Below is a small trained network, with its code and all its weights. Each question gives an input and a target symbol and asks what happens when units are switched off, that is, made to give their printed mean instead of their output.

import numpy as np


def w(rows, s, z=0):
    codes = np.array(rows[::2]) - 128.0
    scale = np.full(codes.shape[1], s)
    scale[-1] = z or s
    return codes * scale


def norm(h):
    return h / np.sqrt((h * h).mean(-1, keepdims=True) + 1e-5)


def f(y):
    return y / 2 * (1 + np.tanh(0.7978845608 * (y + 0.044715 * y**3)))


def softmax(a):
    e = np.exp(a - a.max(-1, keepdims=True))
    return e / e.sum(-1, keepdims=True)


def log_softmax(a):
    a = a - a.max(-1, keepdims=True)
    return a - np.log(np.exp(a).sum(-1, keepdims=True))


def net(x, mask):
    ids = ['αβγδεζθλμξπστω'.index(c) for c in x.split()]
    T = len(ids)
    res = E[ids] + P[:T]
    u = 0
    for l in range(2):
        r = norm(res)
        for j in range(3):
            rows = slice(2 * j, 2 * j + 2)
            q, k, v = (r @ M[l][rows].T for M in (Q, K, V))
            z = softmax(np.where(np.tri(T) > 0, q @ k.T / 2**0.5, -1e9)) @ v
            o = O[l][rows]
            res = res + np.where(mask[u + j], z, o[:, -1]) @ o[:, :-1]
        u += 3
        y = f(norm(res) @ A[l][:, :-1].T + A[l][:, -1])
        res = res + np.where(mask[u : u + 4], y, B[l][:, -1]) @ B[l][:, :-1]
        u += 4
    return log_softmax(norm(res)[-1] @ U[:, :-1].T + U[:, -1])


Q, K, V, O, A, B = {}, {}, {}, {}, {}, {}
E = w([
[235,129,138,97,113,175,150,159],'α',
[96,79,111,51,199,96,164,107],'β',
[245,138,93,130,193,135,76,124],'γ',
[67,75,86,68,191,93,180,111],'δ',
[188,123,46,98,27,165,101,116],'ε',
[135,6,166,175,66,149,136,112],'ζ',
[171,69,79,245,194,148,93,72],'θ',
[156,41,96,245,152,140,103,78],'λ',
[64,193,118,95,127,192,221,193],'μ',
[148,129,132,141,107,33,224,137],'ξ',
[69,80,90,64,171,118,185,84],'π',
[83,90,107,44,196,114,166,111],'σ',
[162,160,190,167,179,148,204,68],'τ',
[18,137,206,145,106,82,134,188],'ω',
],0.011)
P = w([
[136,2,126,193,134,214,103,182],'0',
[143,37,117,155,146,180,150,159],'1',
[140,62,110,143,153,159,159,147],'2',
[137,82,109,135,151,140,159,133],'3',
[138,97,107,129,146,127,154,125],'4',
[137,116,105,123,148,116,150,126],'5',
[138,129,102,118,141,104,144,124],'6',
[138,143,100,114,141,94,141,120],'7',
[147,158,102,109,140,81,131,122],'8',
[144,175,106,99,140,80,127,119],'9',
[151,190,108,89,136,71,116,110],'10',
[160,214,121,77,128,66,109,99],'11',
[147,217,102,84,127,54,112,106],'12',
],0.0081)
Q[0] = w([
[114,120,239,176,109,155,98,179],'0.h0',
[245,128,117,142,89,146,122,147],'0.h0',
[125,164,142,175,186,120,148,96],'0.h1',
[140,116,141,199,95,132,122,86],'0.h1',
[109,149,134,188,61,177,42,168],'0.h2',
[134,125,177,210,111,168,121,137],'0.h2',
],0.011)
K[0] = w([
[125,38,157,160,136,169,145,151],'0.h0',
[193,96,121,142,121,182,105,121],'0.h0',
[125,154,144,169,178,129,140,115],'0.h1',
[98,54,121,165,132,100,142,113],'0.h1',
[116,3,100,130,132,172,141,144],'0.h2',
[95,60,127,136,178,136,147,100],'0.h2',
],0.013)
V[0] = w([
[122,57,214,95,117,139,189,41],'0.h0',
[199,92,180,142,135,167,141,90],'0.h0',
[58,124,114,100,104,35,178,133],'0.h1',
[70,130,25,182,164,43,79,118],'0.h1',
[101,119,253,161,180,101,142,209],'0.h2',
[186,168,250,102,192,187,148,53],'0.h2',
],0.0055)
O[0] = w([
[69,157,61,147,131,87,94,203,208],'0.h0',
[166,175,3,155,123,111,149,158,128],'0.h0',
[170,74,140,97,114,207,113,188,177],'0.h1',
[152,30,160,123,141,143,188,59,91],'0.h1',
[143,134,213,178,66,108,71,165,156],'0.h2',
[170,90,76,124,96,148,46,178,6],'0.h2',
],0.0061,0.0025)
A[0] = w([
[119,162,143,176,161,100,158,104,254],'0.n0',
[194,109,128,145,102,203,148,125,105],'0.n1',
[85,127,119,75,127,109,74,102,29],'0.n2',
[65,111,248,165,122,97,93,133,65],'0.n3',
],0.011,0.0021)
B[0] = w([
[195,96,130,47,109,117,145,245,254],'0.n0',
[157,2,155,113,126,165,29,218,183],'0.n1',
[109,92,148,225,113,138,144,232,158],'0.n2',
[1,50,183,17,38,79,68,111,213],'0.n3',
],0.0055,0.0043)
Q[1] = w([
[189,93,111,169,94,184,112,110],'1.h0',
[111,195,247,253,29,147,164,77],'1.h0',
[141,202,103,96,165,23,213,108],'1.h1',
[168,172,68,176,125,162,106,70],'1.h1',
[191,113,148,169,89,167,104,56],'1.h2',
[115,173,229,245,139,170,139,67],'1.h2',
],0.011)
K[1] = w([
[130,72,61,189,167,161,132,158],'1.h0',
[23,116,145,193,131,156,143,161],'1.h0',
[184,249,81,89,94,63,169,95],'1.h1',
[209,107,106,158,156,181,79,74],'1.h1',
[93,56,100,217,110,142,125,127],'1.h2',
[59,78,113,196,185,129,147,163],'1.h2',
],0.012)
V[1] = w([
[127,139,112,89,185,254,53,152],'1.h0',
[78,136,132,115,57,133,109,96],'1.h0',
[48,190,74,105,108,36,173,68],'1.h1',
[144,122,55,12,72,168,94,192],'1.h1',
[168,62,131,139,228,6,59,103],'1.h2',
[162,155,122,169,32,79,120,75],'1.h2',
],0.0062)
O[1] = w([
[57,148,182,145,229,137,87,92,20],'1.h0',
[65,95,56,97,133,107,196,129,33],'1.h0',
[85,121,119,122,89,218,69,53,128],'1.h1',
[170,175,227,112,31,105,120,90,255],'1.h1',
[215,113,156,204,106,26,147,37,166],'1.h2',
[86,3,93,69,242,101,164,123,118],'1.h2',
],0.0056,0.0031)
A[1] = w([
[120,148,144,77,133,183,136,170,2],'1.n0',
[197,102,107,161,127,100,79,153,58],'1.n1',
[210,100,117,92,119,72,174,169,66],'1.n2',
[180,33,121,124,144,186,7,161,55],'1.n3',
],0.014,0.0057)
B[1] = w([
[189,178,192,140,165,131,179,146,127],'1.n0',
[128,105,107,56,133,180,120,85,177],'1.n1',
[177,133,64,143,104,77,139,149,253],'1.n2',
[98,9,172,183,230,174,88,202,170],'1.n3',
],0.014,0.016)
U = w([
[144,30,138,134,211,191,64,170,200],'α',
[211,119,53,101,102,45,141,159,147],'β',
[168,167,113,55,92,201,64,2,150],'γ',
[62,99,192,12,26,135,77,84,209],'δ',
[107,134,148,134,136,131,136,126,2],'ε',
[37,130,87,37,237,138,246,90,61],'ζ',
[107,140,146,115,134,143,134,127,13],'θ',
[119,146,211,175,220,6,122,37,101],'λ',
[96,97,193,239,107,143,254,62,120],'μ',
[59,126,65,154,74,232,134,104,68],'ξ',
[47,236,96,149,193,75,9,177,93],'π',
[99,147,144,128,144,143,139,125,16],'σ',
[139,207,221,104,153,190,205,210,146],'τ',
[124,195,164,222,71,169,33,91,204],'ω',
],0.0084,0.0038)

Each question gives the input, a string of symbols that net reads in full, and the target symbol t.
The units are the heads (2 rows each of Q, K, V and O) and the neurons (one row each of A and B). Each row of codes is followed by its name. A weight is (code - 128) times the scale printed after its matrix; where a second scale follows, it is the last column's (O, A, B and U).
mask holds one flag per unit, layer by layer, with each layer's heads first. A switched-off unit (its flag False) gives its mean, the last column of its rows in O or B, instead of its output. The means were averaged over made-up inputs and are rounded, as every weight is.
A unit's drop is (log p(t) with every unit on - log p(t) with that unit switched off) / (log p(t) with every unit on - log p(t) with every unit switched off).
The circuit of an input: a set's keep is (log p(t) with only the set's units on - log p(t) with every unit switched off) / (log p(t) with every unit on - log p(t) with every unit switched off). Starting from the 12 units with the biggest drops (on a tie, the unit counted first), units are removed one at a time, each time the one whose removal leaves the highest keep (on an exact tie, the one counted first), for as long as the keep stays at least 0.8.
circuit, biggest first: the units of the circuit, biggest drop first
k most important neurons of layer l: the k neurons of layer l with the biggest drops, biggest first
heads that matter: for each layer, one digit per head in row order, 1 if its drop is at least 0.15 and else 0, layers parted by /
input θ ξ λ ξ ξ ξ ε ε ξ ω δ, target δ: heads that matter : 101 / 000
input τ α δ σ α ω ξ ω σ, target δ: circuit, biggest first : [0.h2, 0.h0, 0.n3]
input ω μ σ, target τ: 2 most important neurons of layer 1 : [1.n0, 1.n2]
input θ τ δ σ, target α: circuit, biggest first : [0.h2, 1.n3]
input δ λ λ δ δ ω δ, target δ: heads that matter : 001 / 000
input ξ γ θ γ δ α σ, target π: 2 most important neurons of layer 1 : [1.n2, 1.n3]
input τ ξ ε ξ τ ε λ λ ε σ α τ, target γ: heads that matter : 011 / 100
input ε ε ζ ξ γ ε π ξ γ σ σ, target λ: 3 most important neurons of layer 1 : [1.n2, 1.n1, 1.n3]
input ε δ ζ α ζ σ δ δ δ, target π: 2 most important neurons of layer 0 : [0.n1, 0.n2]
input δ ε β σ σ δ μ δ δ δ β, target τ: heads that matter : 000 / 001
input ξ ε ω π λ σ ζ δ δ π μ π, target τ: circuit, biggest first : [1.h2, 1.n0, 0.n2]
input ε δ ξ μ ε ε π, target ζ: circuit, biggest first : [1.n2, 0.h2]
input ξ δ σ ξ ξ γ α δ β, target π: heads that matter : 010 / 100
input ξ ξ δ ξ δ ω μ α θ ω δ δ σ, target δ: circuit, biggest first : [0.h2, 0.n3, 0.h0]
input ε δ σ λ δ ξ δ μ ξ ω α π τ, target α: heads that matter : 011 / 000
input α μ γ π θ δ ζ δ δ π δ, target λ: 2 most important neurons of layer 1 : [1.n2, 1.n1]
input β ξ δ δ ω β, target δ: circuit, biggest first : [0.h2, 0.n3]
input ω ξ ξ δ ξ δ δ α ξ β α ζ, target α: circuit, biggest first : [0.h1, 1.n3]
input μ μ ξ ξ γ ε, target α: heads that matter : 000 / 100
input ω ε λ λ σ δ, target ζ: 2 most important neurons of layer 0 : [0.n3, 0.n2]
input α ξ τ ε ξ δ τ δ ζ δ, target α: heads that matter : 001 / 000
input δ α ξ δ δ δ δ σ ξ ξ δ δ ε, target α: heads that matter : 110 / 000
input σ θ σ, target ω: 3 most important neurons of layer 0 : [0.n1, 0.n0, 0.n3]
input δ λ δ, target μ: heads that matter : 100 / 111
input ξ ε ξ τ δ γ δ, target λ: 2 most important neurons of layer 1 : [1.n2, 1.n3]
input ξ δ ξ τ σ μ ε ξ τ ξ γ, target α: heads that matter : 100 / 100
